[[ 12 -14   9   0  -8]
 [-26   2 -16  11  14]
 [ -1  -9  -3  13   0]
 [-31   8 -19   6  17]
 [  7 -12   4  18  55]]
:
[[-14   9]
 [  2 -16]]

[[ -1  -1 -42  41]
 [  0   0 -40  43]
 [  9   9 -10  37]]
:
[[ -1 -42]
 [  0 -40]]

[[-11 -29   7]
 [-45  24 -10]
 [-16 -42 -29]]
:
[[-29   7]
 [ 24 -10]]

[[ 43   5  -1]
 [ 35 -43 -20]]
:
[[  5  -1]
 [-43 -20]]

[[-31 -44 -31]
 [-55  -4  35]]
:
[[-44 -31]
 [ -4  35]]

[[-41   1  15   2]
 [ -3 -39   9  -5]
 [  0  -1   0   0]
 [  2   0   0   0]
 [  1  -1   1  -1]]
:
[[  1  15]
 [-39   9]]

[[ 2 50 -6]
 [-2 -2  5]
 [-1 -4  7]
 [ 2 35  6]]
:
[[50 -6]
 [-2  5]]

[[-21 -15  11]
 [ 20  -3  53]
 [ -5   8 -18]
 [-11  11  15]]
:
[[-15  11]
 [ -3  53]]

[[-11  31 -10  -4   2]
 [-11  41 -10   7   8]
 [ -4  32 -10  13  26]]
:
[[ 31 -10]
 [ 41 -10]]
---
[[ -7  20 -45 -21]
 [ -8  20 -45 -21]
 [ -9  20 -45 -21]
 [ -8  20 -45 -20]
 [-10  20 -46 -20]
 [ -9  20 -46 -20]
 [ -7  20 -44 -21]
 [ -7  20 -45 -21]
 [ -6  20 -44 -21]]
:
[[-21 -45  20  -7]
 [-21 -45  20  -8]
 [-21 -45  20  -9]
 [-20 -45  20  -8]
 [-20 -46  20 -10]
 [-20 -46  20  -9]
 [-21 -44  20  -7]
 [-21 -45  20  -7]
 [-21 -44  20  -6]]

[[  4  -6  12  -9   2  -4]
 [ -8  10  13  -2  10 -39]]
:
[[ -4   2  -9  12  -6   4]
 [-39  10  -2  13  10  -8]]

[[-39  43  14  11 -25  21 -25  -8 -22]
 [ 15   0   2   2   6   3  -7  10 -18]
 [ 16   8   2   7   5  -7   0  10 -18]
 [ -8   6   8  -1  -8  -9   1   4   9]
 [-19  23   4  -5 -11   4 -16  -4  -4]
 [-23   4 -17  11 -10   6   6 -27  24]
 [  2  -2  -1   4  -1   1  -2  -2  -4]
 [ 10  -2  -2   0   0   5  -3   5  -9]
 [ -7   0  17  12 -16 -19  -2   0   9]]
:
[[-22  -8 -25  21 -25  11  14  43 -39]
 [-18  10  -7   3   6   2   2   0  15]
 [-18  10   0  -7   5   7   2   8  16]
 [  9   4   1  -9  -8  -1   8   6  -8]
 [ -4  -4 -16   4 -11  -5   4  23 -19]
 [ 24 -27   6   6 -10  11 -17   4 -23]
 [ -4  -2  -2   1  -1   4  -1  -2   2]
 [ -9   5  -3   5   0   0  -2  -2  10]
 [  9   0  -2 -19 -16  12  17   0  -7]]

[[-31 -15 -25 -29 -10]
 [-36  10  30 -50  -3]
 [ 30   7  26  17   1]
 [-10 -10 -13  -7  -9]]
:
[[-10 -29 -25 -15 -31]
 [ -3 -50  30  10 -36]
 [  1  17  26   7  30]
 [ -9  -7 -13 -10 -10]]

[[ 30  -9  -5]
 [ -1   9   8]
 [ -7  16  11]
 [ -5  14  10]
 [  6  -2   6]
 [ 16 -15  10]
 [ 42 -16  47]
 [ 11  -1   7]
 [ 15   2  -3]]
:
[[ -5  -9  30]
 [  8   9  -1]
 [ 11  16  -7]
 [ 10  14  -5]
 [  6  -2   6]
 [ 10 -15  16]
 [ 47 -16  42]
 [  7  -1  11]
 [ -3   2  15]]

[[-17 -17 -37]
 [  6  -3   0]
 [ 24  30  30]
 [-39 -45 -36]
 [ 27  23   3]
 [  5   4  10]]
:
[[-37 -17 -17]
 [  0  -3   6]
 [ 30  30  24]
 [-36 -45 -39]
 [  3  23  27]
 [ 10   4   5]]

[[ 25  -6  28   9  10]
 [-36   4 -44 -54 -37]]
:
[[ 10   9  28  -6  25]
 [-37 -54 -44   4 -36]]

[[-29 -16  15 -10 -35 -26  31   1 -16   6 -29  26  44  -2 -10  14]
 [ 30  35 -10  -7  41  12 -24   0  16 -10  26 -16 -47 -10  -2  -9]
 [-22 -50   4  26 -41   8   9   1 -12  10 -12   3  38  23  18   2]
 [-27  -1  14 -21 -26 -34  35  -1 -15   6 -31  28  38 -10 -19  14]
 [-12  31  13 -37  -2 -39  28   0  -8  -1 -22  26  16 -26 -31  15]]
:
[[ 14 -10  -2  44  26 -29   6 -16   1  31 -26 -35 -10  15 -16 -29]
 [ -9  -2 -10 -47 -16  26 -10  16   0 -24  12  41  -7 -10  35  30]
 [  2  18  23  38   3 -12  10 -12   1   9   8 -41  26   4 -50 -22]
 [ 14 -19 -10  38  28 -31   6 -15  -1  35 -34 -26 -21  14  -1 -27]
 [ 15 -31 -26  16  26 -22  -1  -8   0  28 -39  -2 -37  13  31 -12]]
